Here is a tiny trained network, its code and every weight. The questions are about switching its units off for an input and a target symbol, where a switched-off unit gives its printed mean instead of its output.

import numpy as np


def w(rows, s, z=0):
    codes = np.array(rows[::2]) - 128.0
    scale = np.full(codes.shape[1], s)
    scale[-1] = z or s
    return codes * scale


def norm(h):
    return h / np.sqrt((h * h).mean(-1, keepdims=True) + 1e-5)


def f(y):
    return y / 2 * (1 + np.tanh(0.7978845608 * (y + 0.044715 * y**3)))


def softmax(a):
    e = np.exp(a - a.max(-1, keepdims=True))
    return e / e.sum(-1, keepdims=True)


def log_softmax(a):
    a = a - a.max(-1, keepdims=True)
    return a - np.log(np.exp(a).sum(-1, keepdims=True))


def net(x, mask):
    ids = ['ΓΞΦΨαεζημπσω'.index(c) for c in x.split()]
    T = len(ids)
    res = E[ids] + P[:T]
    q, k, v = (norm(res) @ M[0].T for M in (Q, K, V))
    z = softmax(np.where(np.tri(T) > 0, q @ k.T / 4**0.5, -1e9)) @ v
    res = res + np.where(mask[0], z, O[0][:, -1]) @ O[0][:, :-1]
    y = f(norm(res) @ A[0][:, :-1].T + A[0][:, -1])
    res = res + np.where(mask[1:9], y, B[0][:, -1]) @ B[0][:, :-1]
    return log_softmax(norm(res)[-1] @ U[:, :-1].T + U[:, -1])


Q, K, V, O, A, B = {}, {}, {}, {}, {}, {}
E = w([
[132,176,27,170,2],'Γ',
[156,40,136,100,81],'Ξ',
[168,54,173,114,89],'Φ',
[183,55,162,145,42],'Ψ',
[185,47,146,114,52],'α',
[179,116,127,127,135],'ε',
[170,76,155,166,53],'ζ',
[194,90,160,104,117],'η',
[168,109,144,156,117],'μ',
[173,78,167,137,95],'π',
[177,59,125,93,127],'σ',
[198,96,135,155,99],'ω',
],0.0062)
P = w([
[160,92,116,187,190],'0',
[120,117,114,108,190],'1',
[175,147,177,124,16],'2',
[194,127,83,157,134],'3',
[50,124,154,155,174],'4',
[165,155,159,121,21],'5',
[193,134,105,150,122],'6',
[71,88,87,93,153],'7',
[161,154,164,121,11],'8',
],0.011)
Q[0] = w([
[10,95,20,57,65],'head 0',
[112,89,153,64,56],'head 0',
[126,177,209,220,49],'head 0',
[12,118,182,254,161],'head 0',
],0.0071)
K[0] = w([
[2,105,159,131,155],'head 0',
[67,167,81,159,100],'head 0',
[128,167,88,68,73],'head 0',
[116,105,94,19,187],'head 0',
],0.0091)
V[0] = w([
[184,171,172,245,193],'head 0',
[41,153,1,192,91],'head 0',
[119,160,181,226,18],'head 0',
[93,230,111,165,221],'head 0',
],0.0054)
O[0] = w([
[38,85,192,167,43,206],'head 0',
[204,130,238,175,165,141],'head 0',
[58,197,128,195,185,231],'head 0',
[163,116,201,140,3,3],'head 0',
],0.0066,0.003)
A[0] = w([
[170,200,248,100,132,137],'neuron 0',
[167,158,126,166,150,155],'neuron 1',
[152,60,198,207,229,78],'neuron 2',
[38,82,89,80,132,2],'neuron 3',
[49,93,127,155,155,24],'neuron 4',
[175,88,94,75,130,137],'neuron 5',
[103,71,80,149,110,219],'neuron 6',
[106,81,177,140,148,168],'neuron 7',
],0.012,0.005)
B[0] = w([
[139,216,47,191,42,202],'neuron 0',
[133,115,195,83,136,189],'neuron 1',
[116,83,34,197,254,208],'neuron 2',
[181,146,174,68,51,171],'neuron 3',
[66,236,130,111,155,145],'neuron 4',
[152,141,90,166,163,151],'neuron 5',
[127,112,133,149,175,254],'neuron 6',
[73,129,77,201,114,174],'neuron 7',
],0.012,0.007)
U = w([
[114,104,48,214,187,151],'Γ',
[254,132,115,128,177,112],'Ξ',
[187,124,224,66,148,253],'Φ',
[58,215,156,76,185,98],'Ψ',
[144,179,76,24,159,122],'α',
[114,3,170,179,54,106],'ε',
[39,209,133,135,168,44],'ζ',
[173,49,145,51,46,142],'η',
[48,91,188,184,79,71],'μ',
[148,205,138,159,35,212],'π',
[224,47,80,114,80,16],'σ',
[22,122,149,128,96,120],'ω',
],0.013,0.0049)

Each question gives the input, a string of symbols that net reads in full, and the target symbol t.
The units are the heads (4 rows each of Q, K, V and O) and the neurons (one row each of A and B). Each row of codes is followed by its name. A weight is (code - 128) times the scale printed after its matrix; where a second scale follows, it is the last column's (O, A, B and U).
mask holds one flag per unit, heads first, then neurons. A switched-off unit (its flag False) gives its mean, the last column of its rows in O or B, instead of its output. The means were averaged over made-up inputs and are rounded, as every weight is.
A unit's drop is (log p(t) with every unit on - log p(t) with that unit switched off) / (log p(t) with every unit on - log p(t) with every unit switched off).
The circuit of an input: a set's keep is (log p(t) with only the set's units on - log p(t) with every unit switched off) / (log p(t) with every unit on - log p(t) with every unit switched off). Starting from all 9 units, units are removed one at a time, each time the one whose removal leaves the highest keep (on an exact tie, the one counted first), for as long as the keep stays at least 0.8.
circuit, biggest first: the units of the circuit, biggest drop first
unit that matters most: the unit with the biggest drop
k most important neurons: the k neurons with the biggest drops, biggest first
drop of u: that unit's drop, to one decimal
input ε μ μ Ψ α ε σ σ, target α: unit that matters most	neuron 3
input Φ σ Ψ Γ ζ μ Γ ε, target ζ: 2 most important neurons	(neuron 4; neuron 7)
input Γ ε Γ η σ, target ε: circuit, biggest first	(head 0; neuron 2)
input Γ Γ ε σ σ ζ Ψ ε, target σ: 2 most important neurons	(neuron 3; neuron 5)
input μ α Ξ Γ ζ, target α: circuit, biggest first	(head 0; neuron 3)
input Ξ η ζ ε ε, target η: 2 most important neurons	(neuron 3; neuron 2)
input Γ η Γ ε η, target η: 3 most important neurons	(neuron 3; neuron 2; neuron 0)
input ω ε π μ Γ, target ε: circuit, biggest first	(head 0; neuron 0)
input π Ψ η η Γ, target Ψ: circuit, biggest first	(neuron 0; neuron 4; neuron 2)
input η α ε σ π, target α: 2 most important neurons	(neuron 3; neuron 4)
input ζ α Ξ, target σ: 2 most important neurons	(neuron 4; neuron 2)
input ε ε σ σ α, target ε: 3 most important neurons	(neuron 2; neuron 0; neuron 7)
input η Ψ α, target Γ: 2 most important neurons	(neuron 3; neuron 1)
input Γ Ψ ζ σ Ξ Γ σ σ, target Ξ: 3 most important neurons	(neuron 5; neuron 3; neuron 2)
input ε η Γ ε η π Φ π, target η: circuit, biggest first	(neuron 3)
input σ ζ ε Γ σ, target ζ: 3 most important neurons	(neuron 4; neuron 7; neuron 3)
input ε ζ ζ, target μ: circuit, biggest first	(neuron 2; head 0; neuron 0; neuron 4)
input ε Γ Γ ε Ψ η η μ, target Ψ: 3 most important neurons	(neuron 4; neuron 3; neuron 0)
input ζ ε Ψ ζ Ψ, target ε: 2 most important neurons	(neuron 2; neuron 0)
input ε ε ε μ α Γ α ζ, target α: 3 most important neurons	(neuron 3; neuron 4; neuron 2)
input Ψ π α Φ ε Γ Γ, target Ξ: unit that matters most	neuron 7
input μ ω η, target α: 2 most important neurons	(neuron 7; neuron 2)
input ω π σ, target Ξ: drop of neuron 2	0.5
input Γ ε ε π η, target ε: drop of neuron 2	0.3
input π ζ Γ ζ ζ ε ω ζ, target ζ: drop of neuron 3	0.2
input μ η Γ ε η Φ Φ η, target η: drop of neuron 3	0.8
input α Ξ ζ Ξ α Γ ζ α, target α: unit that matters most	neuron 3
